Below are the code and all the weights of a small trained network. Each question names an input and a class and asks about switching units off, where a switched-off unit gives its printed mean instead of its output.

import numpy as np


def w(rows, s, z=0):
    codes = np.array(rows[::2]) - 128.0
    scale = np.full(codes.shape[1], s)
    scale[-1] = z or s
    return codes * scale


def f(y):
    return np.maximum(y, 0)


def log_softmax(a):
    a = a - a.max(-1, keepdims=True)
    return a - np.log(np.exp(a).sum(-1, keepdims=True))


def net(x, mask):
    res = np.array(x, float).reshape(1, 7) / 4 @ E
    y = f(res @ A[0][:, :-1].T + A[0][:, -1])
    res = res + np.where(mask, y, B[0][:, -1]) @ B[0][:, :-1]
    return log_softmax(res[-1] @ U[:, :-1].T + U[:, -1])


A, B = {}, {}
E = w([
[148,82,116,73,176,93],'x0',
[131,96,215,93,160,165],'x1',
[125,125,154,191,148,135],'x2',
[156,196,145,75,89,200],'x3',
[39,134,94,120,140,178],'x4',
[110,3,62,121,92,129],'x5',
[29,106,204,93,112,85],'x6',
],0.012)
A[0] = w([
[41,34,74,206,75,140,255],'N0',
[143,105,77,224,129,172,160],'N1',
[131,195,112,184,124,119,116],'N2',
[167,95,95,63,117,164,113],'N3',
[168,121,107,233,137,187,110],'N4',
[35,70,169,187,184,179,196],'N5',
[154,98,55,114,120,249,147],'N6',
[132,229,97,139,126,114,141],'N7',
[193,143,150,76,71,146,180],'N8',
[128,75,103,167,217,104,149],'N9',
[52,164,41,107,136,116,120],'N10',
],0.011,0.005)
B[0] = w([
[91,80,106,107,77,81,250],'N0',
[165,90,142,97,75,130,185],'N1',
[185,133,108,166,126,182,174],'N2',
[184,116,110,137,122,169,175],'N3',
[252,131,91,141,68,99,180],'N4',
[131,189,131,64,100,95,215],'N5',
[188,51,105,121,120,227,208],'N6',
[115,167,72,117,99,160,190],'N7',
[85,126,142,119,113,183,187],'N8',
[144,139,110,76,137,33,183],'N9',
[43,103,91,105,93,89,186],'N10',
],0.011,0.016)
U = w([
[64,24,116,143,92,127,102],'0',
[106,120,254,85,222,125,134],'1',
[212,65,149,153,147,20,145],'2',
[180,62,60,129,111,187,228],'3',
[47,80,78,112,97,53,175],'4',
[148,201,157,230,147,210,117],'5',
[91,38,105,211,222,136,2],'6',
[77,110,80,202,136,149,15],'7',
],0.01,0.0053)

Each question gives the input, the list of numbers given to net, and the class t.
The units are the neurons (one row each of A and B). Each row of codes is followed by its name. A weight is (code - 128) times the scale printed after its matrix; where a second scale follows, it is the last column's (A, B and U).
mask holds one flag per neuron, in row order. A switched-off neuron (its flag False) gives its mean, the last column of its row in B, instead of its output. The means were averaged over made-up inputs and are rounded, as every weight is.
A unit's drop is (log p(t) with every unit on - log p(t) with that unit switched off) / (log p(t) with every unit on - log p(t) with every unit switched off).
The circuit of an input: a set's keep is (log p(t) with only the set's units on - log p(t) with every unit switched off) / (log p(t) with every unit on - log p(t) with every unit switched off). Starting from all 11 units, units are removed one at a time, each time the one whose removal leaves the highest keep (on an exact tie, the one counted first), for as long as the keep stays at least 0.8.
units of the circuit, in order: the units of the circuit, biggest drop first
top k neurons: the k neurons with the biggest drops, biggest first
drop when u is switched off: that unit's drop, to one decimal
input [-8,2,0,0,7,2,2], class 4: units of the circuit, in order -> N5
input [2,6,4,-1,-6,-2,1], class 1: top 2 neurons -> N4; N0
input [2,-5,-3,5,-5,4,7], class 0: units of the circuit, in order -> N5; N4
input [-6,6,5,-8,5,2,-3], class 4: top 2 neurons -> N0; N5
input [2,5,1,1,-6,3,2], class 1: top 3 neurons -> N0; N4; N6
input [2,-3,-7,7,8,5,3], class 0: units of the circuit, in order -> N10; N6; N4; N5
input [2,7,8,8,1,-6,0], class 5: top 2 neurons -> N0; N9
input [4,4,-7,2,7,-7,7], class 1: drop when N4 is switched off -> 0.1
input [-8,8,2,-2,4,2,3], class 4: drop when N5 is switched off -> 0.3
input [4,1,8,3,1,-8,-6], class 5: drop when N0 is switched off -> 0.4
input [-3,1,1,7,-7,-7,-8], class 5: drop when N0 is switched off -> 0.9
